Below are the code and all the weights of a small trained network. Each question names an input and a target symbol and asks about switching units off, where a switched-off unit gives its printed mean instead of its output.

import numpy as np


def w(rows, s, z=0):
    codes = np.array(rows[::2]) - 128.0
    scale = np.full(codes.shape[1], s)
    scale[-1] = z or s
    return codes * scale


def f(y):
    return np.maximum(y, 0)


def softmax(a):
    e = np.exp(a - a.max(-1, keepdims=True))
    return e / e.sum(-1, keepdims=True)


def log_softmax(a):
    a = a - a.max(-1, keepdims=True)
    return a - np.log(np.exp(a).sum(-1, keepdims=True))


def net(x, mask):
    ids = ['ΘΛΞΠβητφω'.index(c) for c in x.split()]
    T = len(ids)
    res = E[ids] + P[:T]
    q, k, v = (res @ M[0].T for M in (Q, K, V))
    z = softmax(np.where(np.tri(T) > 0, q @ k.T / 3**0.5, -1e9)) @ v
    res = res + np.where(mask[0], z, O[0][:, -1]) @ O[0][:, :-1]
    y = f(res @ A[0][:, :-1].T + A[0][:, -1])
    res = res + np.where(mask[1:13], y, B[0][:, -1]) @ B[0][:, :-1]
    return log_softmax(res[-1] @ U[:, :-1].T + U[:, -1])


Q, K, V, O, A, B = {}, {}, {}, {}, {}, {}
E = w([
[138,97,65,93,135],'Θ',
[187,141,125,166,141],'Λ',
[144,193,114,92,74],'Ξ',
[142,142,105,105,116],'Π',
[145,63,110,118,184],'β',
[33,45,170,99,149],'η',
[44,144,190,91,67],'τ',
[198,206,130,150,84],'φ',
[67,227,96,2,31],'ω',
],0.0081)
P = w([
[156,116,2,101,115],'0',
[97,155,126,110,147],'1',
[107,119,100,154,58],'2',
[120,151,163,88,180],'3',
[110,120,108,164,53],'4',
[123,148,176,90,178],'5',
[107,120,114,168,52],'6',
[127,147,185,90,176],'7',
[106,121,122,176,48],'8',
[131,144,196,90,176],'9',
[107,119,125,181,46],'10',
[138,141,206,91,171],'11',
[106,120,132,185,47],'12',
[138,141,215,95,167],'13',
],0.011)
Q[0] = w([
[154,171,238,90,222],'head 1',
[150,152,251,86,239],'head 1',
[103,85,31,185,50],'head 1',
],0.017)
K[0] = w([
[80,105,240,187,114],'head 1',
[76,116,251,164,120],'head 1',
[191,150,14,78,143],'head 1',
],0.012)
V[0] = w([
[128,246,138,96,76],'head 1',
[196,125,113,187,166],'head 1',
[189,164,123,168,153],'head 1',
],0.011)
O[0] = w([
[194,246,205,51,178,188],'head 1',
[27,165,83,177,158,18],'head 1',
[46,189,110,170,176,2],'head 1',
],0.011,0.00073)
A[0] = w([
[151,222,150,113,193,149],'neuron 1',
[6,157,66,232,107,249],'neuron 2',
[143,60,69,163,31,32],'neuron 3',
[176,120,191,69,140,205],'neuron 4',
[125,84,41,138,41,93],'neuron 5',
[28,132,45,232,112,7],'neuron 6',
[173,51,134,85,26,149],'neuron 7',
[195,115,103,218,29,255],'neuron 8',
[94,95,150,122,253,109],'neuron 9',
[185,37,45,117,62,211],'neuron 10',
[142,169,95,101,2,175],'neuron 11',
[176,120,191,67,139,205],'neuron 12',
],0.0069,0.0055)
B[0] = w([
[96,192,177,190,121,178],'neuron 1',
[248,114,85,132,196,244],'neuron 2',
[108,255,154,241,84,150],'neuron 3',
[124,135,87,113,74,215],'neuron 4',
[156,149,141,207,135,161],'neuron 5',
[125,160,32,99,30,180],'neuron 6',
[170,141,211,170,109,198],'neuron 7',
[31,73,115,38,141,207],'neuron 8',
[214,21,148,111,164,139],'neuron 9',
[57,81,201,165,103,195],'neuron 10',
[130,89,163,107,220,179],'neuron 11',
[126,137,87,109,77,216],'neuron 12',
],0.0086,0.011)
U = w([
[96,125,135,143,129,132],'Θ',
[157,104,48,75,137,115],'Λ',
[2,163,109,67,115,213],'Ξ',
[142,38,159,88,237,175],'Π',
[74,174,94,191,37,49],'β',
[82,174,185,203,110,74],'η',
[75,53,146,68,113,240],'τ',
[217,154,203,218,224,146],'φ',
[215,154,149,136,87,2],'ω',
],0.0079,0.003)

Each question gives the input, a string of symbols that net reads in full, and the target symbol t.
The units are the heads (3 rows each of Q, K, V and O) and the neurons (one row each of A and B). Each row of codes is followed by its name. A weight is (code - 128) times the scale printed after its matrix; where a second scale follows, it is the last column's (O, A, B and U).
mask holds one flag per unit, heads first, then neurons. A switched-off unit (its flag False) gives its mean, the last column of its rows in O or B, instead of its output. The means were averaged over made-up inputs and are rounded, as every weight is.
A unit's drop is (log p(t) with every unit on - log p(t) with that unit switched off) / (log p(t) with every unit on - log p(t) with every unit switched off).
The circuit of an input: a set's keep is (log p(t) with only the set's units on - log p(t) with every unit switched off) / (log p(t) with every unit on - log p(t) with every unit switched off). Starting from the 12 units with the biggest drops (on a tie, the unit counted first), units are removed one at a time, each time the one whose removal leaves the highest keep (on an exact tie, the one counted first), for as long as the keep stays at least 0.8.
units of the circuit, in order: the units of the circuit, biggest drop first
top k neurons: the k neurons with the biggest drops, biggest first
drop when u is switched off: that unit's drop, to one decimal
input β ω β Λ Λ Ξ Λ Λ Λ Ξ φ φ η Λ, target τ: top 2 neurons => neuron 8; neuron 2
input Λ Λ Λ β Λ Λ η Λ Π β ω Λ Λ φ, target τ: units of the circuit, in order => head 1; neuron 8; neuron 2
input φ η τ Λ β Λ η, target φ: units of the circuit, in order => head 1; neuron 8; neuron 2
input η η φ Λ β Λ Λ Λ Λ β, target τ: units of the circuit, in order => head 1; neuron 2; neuron 10
input η η Λ ω, target τ: units of the circuit, in order => head 1; neuron 2; neuron 10
input β β φ τ, target ω: units of the circuit, in order => head 1; neuron 8
input Λ β Π Λ Λ τ η η Π Λ φ β τ Ξ, target ω: units of the circuit, in order => head 1
input β β β Θ Λ Λ η, target β: units of the circuit, in order => head 1; neuron 3
input φ Λ β, target φ: units of the circuit, in order => head 1; neuron 8; neuron 6
input φ Λ Λ ω Λ Λ β η ω ω, target τ: units of the circuit, in order => head 1; neuron 2; neuron 11
input τ Λ Ξ ω Θ, target τ: units of the circuit, in order => head 1; neuron 2; neuron 8; neuron 10
input β ω ω β Λ η Λ β ω Λ Λ Λ Λ τ, target ω: units of the circuit, in order => head 1; neuron 12
input Λ β Λ Θ Π φ ω φ Λ η Λ Ξ, target τ: units of the circuit, in order => head 1; neuron 2; neuron 8
input β β τ Θ Θ, target β: top 4 neurons => neuron 3; neuron 6; neuron 5; neuron 10
input β φ Ξ φ η β Λ Λ φ Λ ω η Λ Θ, target τ: top 2 neurons => neuron 2; neuron 10
input Λ ω Θ Λ Π ω Λ ω Λ φ, target η: top 2 neurons => neuron 2; neuron 1
input φ φ Λ Λ φ Λ Ξ ω ω, target φ: top 2 neurons => neuron 8; neuron 2
input η Λ Λ Λ Ξ, target η: top neuron => neuron 3
input Λ Λ φ Θ ω Λ Λ β Λ ω τ, target Λ: drop when head 1 is switched off => 1.0
input Λ Ξ ω Λ Λ φ φ, target Λ: drop when neuron 2 is switched off => 0.6
input β Ξ ω Ξ Λ η Θ Λ ω β Λ, target β: drop when neuron 3 is switched off => 1.0
input ω Λ φ Λ Λ β Λ φ η Π, target τ: drop when neuron 9 is switched off => 0.0
